Here is a tiny trained network, its code and every weight. The questions are about switching its units off for an input and a class, where a switched-off unit gives its printed mean instead of its output.

import numpy as np


def w(rows, s, z=0):
    codes = np.array(rows[::2]) - 128.0
    scale = np.full(codes.shape[1], s)
    scale[-1] = z or s
    return codes * scale


def norm(h):
    return h / np.sqrt((h * h).mean(-1, keepdims=True) + 1e-5)


def f(y):
    return y / 2 * (1 + np.tanh(0.7978845608 * (y + 0.044715 * y**3)))


def log_softmax(a):
    a = a - a.max(-1, keepdims=True)
    return a - np.log(np.exp(a).sum(-1, keepdims=True))


def net(x, mask):
    res = np.array(x, float).reshape(1, 4) / 4 @ E
    u = 0
    for l in range(3):
        y = f(norm(res) @ A[l][:, :-1].T + A[l][:, -1])
        res = res + np.where(mask[u : u + 6], y, B[l][:, -1]) @ B[l][:, :-1]
        u += 6
    return log_softmax(norm(res)[-1] @ U[:, :-1].T + U[:, -1])


A, B = {}, {}
E = w([
[127,126,126,128,128,125],'x0',
[119,221,137,115,83,63],'x1',
[98,114,141,225,154,97],'x2',
[7,115,129,120,92,182],'x3',
],0.012)
A[0] = w([
[180,180,153,173,157,26,45],'L0N0',
[40,30,154,132,72,222,5],'L0N1',
[114,39,145,77,145,161,71],'L0N2',
[152,152,89,5,178,174,195],'L0N3',
[239,28,127,181,185,176,2],'L0N4',
[112,76,67,254,204,124,40],'L0N5',
],0.0061,0.0036)
B[0] = w([
[180,185,135,157,129,160,194],'L0N0',
[196,160,11,173,161,94,244],'L0N1',
[142,130,116,111,206,168,173],'L0N2',
[137,85,127,106,49,105,253],'L0N3',
[131,104,180,139,190,131,238],'L0N4',
[132,95,145,132,161,39,222],'L0N5',
],0.011,0.0034)
A[1] = w([
[162,120,106,2,102,169,2],'L1N0',
[208,117,159,117,187,143,123],'L1N1',
[176,48,221,93,135,99,40],'L1N2',
[191,89,68,102,133,171,127],'L1N3',
[142,150,99,78,71,142,118],'L1N4',
[65,147,137,129,83,139,109],'L1N5',
],0.014,0.0063)
B[1] = w([
[111,164,165,248,198,124,227],'L1N0',
[61,136,162,72,110,117,254],'L1N1',
[188,120,216,105,28,177,211],'L1N2',
[43,111,146,109,27,224,246],'L1N3',
[139,105,75,47,152,102,214],'L1N4',
[95,149,178,132,143,82,186],'L1N5',
],0.011,0.0065)
A[2] = w([
[224,164,92,212,107,84,74],'L2N0',
[133,212,178,183,147,129,80],'L2N1',
[244,154,121,126,99,90,251],'L2N2',
[131,58,81,208,186,186,2],'L2N3',
[173,81,220,165,168,183,24],'L2N4',
[109,163,119,10,133,123,67],'L2N5',
],0.012,0.0039)
B[2] = w([
[133,175,109,70,136,236,199],'L2N0',
[75,167,234,151,133,139,203],'L2N1',
[163,47,93,150,197,184,254],'L2N2',
[155,118,45,180,206,80,214],'L2N3',
[191,129,173,199,99,3,234],'L2N4',
[165,146,59,109,98,108,224],'L2N5',
],0.012,0.0046)
U = w([
[151,70,212,59,27,156,109],'0',
[204,87,228,194,155,49,67],'1',
[253,99,39,51,138,146,39],'2',
[173,192,173,136,206,178,254],'3',
[66,75,62,100,88,198,213],'4',
[119,72,40,215,204,86,128],'5',
[105,182,59,52,87,41,196],'6',
[38,170,184,184,96,66,68],'7',
],0.023,0.0027)

Each question gives the input, the list of numbers given to net, and the class t.
The units are the neurons (one row each of A and B). Each row of codes is followed by its name. A weight is (code - 128) times the scale printed after its matrix; where a second scale follows, it is the last column's (A, B and U).
mask holds one flag per neuron, layer by layer. A switched-off neuron (its flag False) gives its mean, the last column of its row in B, instead of its output. The means were averaged over made-up inputs and are rounded, as every weight is.
A unit's drop is (log p(t) with every unit on - log p(t) with that unit switched off) / (log p(t) with every unit on - log p(t) with every unit switched off).
The circuit of an input: a set's keep is (log p(t) with only the set's units on - log p(t) with every unit switched off) / (log p(t) with every unit on - log p(t) with every unit switched off). Starting from the 12 units with the biggest drops (on a tie, the unit counted first), units are removed one at a time, each time the one whose removal leaves the highest keep (on an exact tie, the one counted first), for as long as the keep stays at least 0.8.
circuit, biggest first: the units of the circuit, biggest drop first
top k neurons: the k neurons with the biggest drops, biggest first
top k neurons in layer l: the k neurons of layer l with the biggest drops, biggest first
drop of u: that unit's drop, to one decimal
input [-2,2,-7,2], class 6: top 2 neurons in layer 1 : L1N4; L1N0
input [-7,-2,2,1], class 5: top neuron in layer 0 : L0N1
input [4,1,-8,4], class 6: top 2 neurons in layer 0 : L0N3; L0N4
input [-7,8,0,8], class 6: circuit, biggest first : L1N0; L2N5
input [4,6,0,-5], class 2: top 3 neurons : L1N0; L0N4; L2N2
input [2,7,-2,-8], class 2: top 2 neurons : L1N0; L2N2
input [0,1,8,-1], class 3: top 3 neurons : L2N0; L1N3; L1N1
input [5,8,-8,-1], class 2: top 3 neurons in layer 1 : L1N4; L1N1; L1N3
input [7,8,-8,-5], class 2: top 2 neurons : L2N2; L1N4
input [6,1,-5,6], class 6: top 2 neurons in layer 1 : L1N4; L1N5
input [-6,-5,2,0], class 1: top 2 neurons : L0N4; L0N5
input [0,-3,0,0], class 0: top 2 neurons : L1N1; L0N4
input [-2,2,-4,-1], class 2: top 3 neurons : L1N4; L0N3; L1N1
input [7,1,6,-4], class 3: circuit, biggest first : L2N0
input [7,7,-8,-4], class 2: top 2 neurons : L1N4; L2N2
input [7,8,0,-3], class 2: drop of L0N4 : 0.2
input [7,7,2,-4], class 3: drop of L2N1 : 0.1
input [4,-1,-4,-4], class 0: drop of L1N3 : 0.3
input [2,-5,0,-1], class 0: top 2 neurons : L1N1; L1N0
input [-1,4,8,-4], class 3: circuit, biggest first : L2N0
